Below is a small trained network, with its code and all its weights. Each question gives an input and a target symbol and asks what happens when units are switched off, that is, made to give their printed mean instead of their output.

import numpy as np


def w(rows, s, z=0):
    codes = np.array(rows[::2]) - 128.0
    scale = np.full(codes.shape[1], s)
    scale[-1] = z or s
    return codes * scale


def f(y):
    return y / 2 * (1 + np.tanh(0.7978845608 * (y + 0.044715 * y**3)))


def softmax(a):
    e = np.exp(a - a.max(-1, keepdims=True))
    return e / e.sum(-1, keepdims=True)


def log_softmax(a):
    a = a - a.max(-1, keepdims=True)
    return a - np.log(np.exp(a).sum(-1, keepdims=True))


def net(x, mask):
    ids = ['ΓΘαεζηλμξπστψω'.index(c) for c in x.split()]
    T = len(ids)
    res = E[ids] + P[:T]
    r = res
    for j in range(3):
        rows = slice(3 * j, 3 * j + 3)
        q, k, v = (r @ M[0][rows].T for M in (Q, K, V))
        z = softmax(np.where(np.tri(T) > 0, q @ k.T / 3**0.5, -1e9)) @ v
        o = O[0][rows]
        res = res + np.where(mask[j], z, o[:, -1]) @ o[:, :-1]
    y = f(res @ A[0][:, :-1].T + A[0][:, -1])
    res = res + np.where(mask[3:11], y, B[0][:, -1]) @ B[0][:, :-1]
    return log_softmax(res[-1] @ U[:, :-1].T + U[:, -1])


Q, K, V, O, A, B = {}, {}, {}, {}, {}, {}
E = w([
[53,81,167,233],'Γ',
[159,173,129,159],'Θ',
[192,163,120,154],'α',
[218,129,127,140],'ε',
[128,184,157,117],'ζ',
[135,172,232,144],'η',
[66,226,166,150],'λ',
[56,120,253,155],'μ',
[125,223,144,152],'ξ',
[166,79,119,91],'π',
[165,179,160,15],'σ',
[187,142,146,116],'τ',
[219,122,110,222],'ψ',
[222,81,111,141],'ω',
],0.02)
P = w([
[140,120,166,55],'0',
[152,144,190,73],'1',
[177,162,202,88],'2',
[192,169,212,98],'3',
[205,178,223,108],'4',
[218,183,231,117],'5',
[230,186,240,124],'6',
[233,188,254,127],'7',
[245,187,249,127],'8',
],0.0072)
Q[0] = w([
[76,114,105,129],'H1',
[111,86,82,140],'H1',
[114,216,153,131],'H1',
[173,98,117,98],'H2',
[64,86,58,109],'H2',
[152,99,136,112],'H2',
[249,239,166,85],'H3',
[127,115,158,172],'H3',
[71,77,87,179],'H3',
],0.022)
K[0] = w([
[77,118,84,142],'H1',
[107,142,107,195],'H1',
[100,187,248,130],'H1',
[103,76,176,108],'H2',
[94,58,77,200],'H2',
[207,72,173,170],'H2',
[164,119,222,245],'H3',
[170,219,137,127],'H3',
[103,110,58,76],'H3',
],0.012)
V[0] = w([
[155,50,152,140],'H1',
[184,78,78,159],'H1',
[159,8,196,80],'H1',
[161,128,65,61],'H2',
[73,116,116,245],'H2',
[141,142,79,99],'H2',
[195,160,183,108],'H3',
[164,80,110,248],'H3',
[218,155,19,84],'H3',
],0.011)
O[0] = w([
[169,150,131,164,117],'H1',
[107,188,114,146,48],'H1',
[220,161,187,151,157],'H1',
[185,50,101,160,87],'H2',
[194,153,255,152,48],'H2',
[158,68,117,97,98],'H2',
[144,201,165,112,250],'H3',
[119,168,48,225,118],'H3',
[181,160,66,108,33],'H3',
],0.0088,0.015)
A[0] = w([
[228,90,138,85,224],'N1',
[190,135,177,88,172],'N2',
[142,184,71,208,239],'N3',
[154,141,215,170,116],'N4',
[156,86,249,113,58],'N5',
[101,123,180,225,1],'N6',
[187,170,171,43,31],'N7',
[80,74,166,240,158],'N8',
],0.014,0.0057)
B[0] = w([
[111,103,133,214,152],'N1',
[149,94,101,167,207],'N2',
[134,143,195,100,180],'N3',
[41,137,141,110,238],'N4',
[113,134,64,182,253],'N5',
[204,2,90,126,170],'N6',
[132,177,23,79,219],'N7',
[171,119,167,104,148],'N8',
],0.0097,0.027)
U = w([
[84,103,194,151,211],'Γ',
[123,140,128,74,254],'Θ',
[142,146,112,90,194],'α',
[154,162,108,128,87],'ε',
[139,109,72,23,153],'ζ',
[90,177,91,134,94],'η',
[45,130,168,73,87],'λ',
[87,98,121,191,23],'μ',
[106,141,126,10,156],'ξ',
[151,105,74,128,20],'π',
[136,107,90,75,143],'σ',
[159,127,74,94,95],'τ',
[93,182,194,145,227],'ψ',
[135,146,133,189,53],'ω',
],0.014,0.0073)

Each question gives the input, a string of symbols that net reads in full, and the target symbol t.
The units are the heads (3 rows each of Q, K, V and O) and the neurons (one row each of A and B). Each row of codes is followed by its name. A weight is (code - 128) times the scale printed after its matrix; where a second scale follows, it is the last column's (O, A, B and U).
mask holds one flag per unit, heads first, then neurons. A switched-off unit (its flag False) gives its mean, the last column of its rows in O or B, instead of its output. The means were averaged over made-up inputs and are rounded, as every weight is.
A unit's drop is (log p(t) with every unit on - log p(t) with that unit switched off) / (log p(t) with every unit on - log p(t) with every unit switched off).
unit that matters most: the unit with the biggest drop
top k neurons: the k neurons with the biggest drops, biggest first
heads that matter: for each layer, one digit per head in row order, 1 if its drop is at least 0.15 and else 0, layers parted by /
input ε σ μ μ η λ ω μ, target Γ: unit that matters most : N7
input η Θ π ε ξ η ε Γ Θ, target Γ: top 2 neurons : (N7 N6)
input λ ξ η ψ Γ η ε Γ λ, target Γ: top 2 neurons : (N6 N7)
input ξ ψ ξ ψ α, target ψ: heads that matter : 001
input η σ τ ε, target μ: top 2 neurons : (N1 N7)
input ξ Γ ε, target Γ: top 2 neurons : (N7 N5)
input λ τ α ψ ε, target ψ: top 2 neurons : (N3 N7)
input α λ ζ ω η μ, target μ: heads that matter : 000
input ω π η ξ ξ Γ Γ α, target Γ: heads that matter : 001
input ψ π λ λ π ω, target ψ: heads that matter : 101
input τ η ψ, target ψ: heads that matter : 000
input η ω η η ξ ζ α π, target η: heads that matter : 000
input ξ ξ η η α Θ π ψ ω, target ψ: heads that matter : 001
input π ω τ η μ ζ, target μ: heads that matter : 101
input τ ξ ω, target ω: heads that matter : 110
input μ τ Θ ξ ζ τ, target μ: top 2 neurons : (N5 N3)
input ζ ξ ε, target ε: heads that matter : 101
input τ π ω, target ω: heads that matter : 010
input ξ ψ Γ ψ ξ μ μ ω, target μ: heads that matter : 001
input ξ ψ ξ Γ Γ τ, target Γ: heads that matter : 001
input λ η τ, target η: top 2 neurons : (N6 N7)
input ξ ξ τ, target τ: heads that matter : 011
input ζ ω ω ζ Θ σ η λ, target λ: heads that matter : 011
input ε ψ ζ π ζ, target ψ: top 2 neurons : (N7 N3)
input λ Θ ξ Θ ξ η λ ω α, target η: top 2 neurons : (N7 N4)
input η τ ψ ζ ξ τ ξ Θ, target ψ: unit that matters most : H3
input ψ η η λ μ α, target μ: top 2 neurons : (N5 N6)
input ζ μ ζ λ π, target μ: unit that matters most : H3
input ε μ ε α α, target μ: unit that matters most : H3
input η Γ ε Γ ψ λ, target ψ: top 2 neurons : (N7 N3)
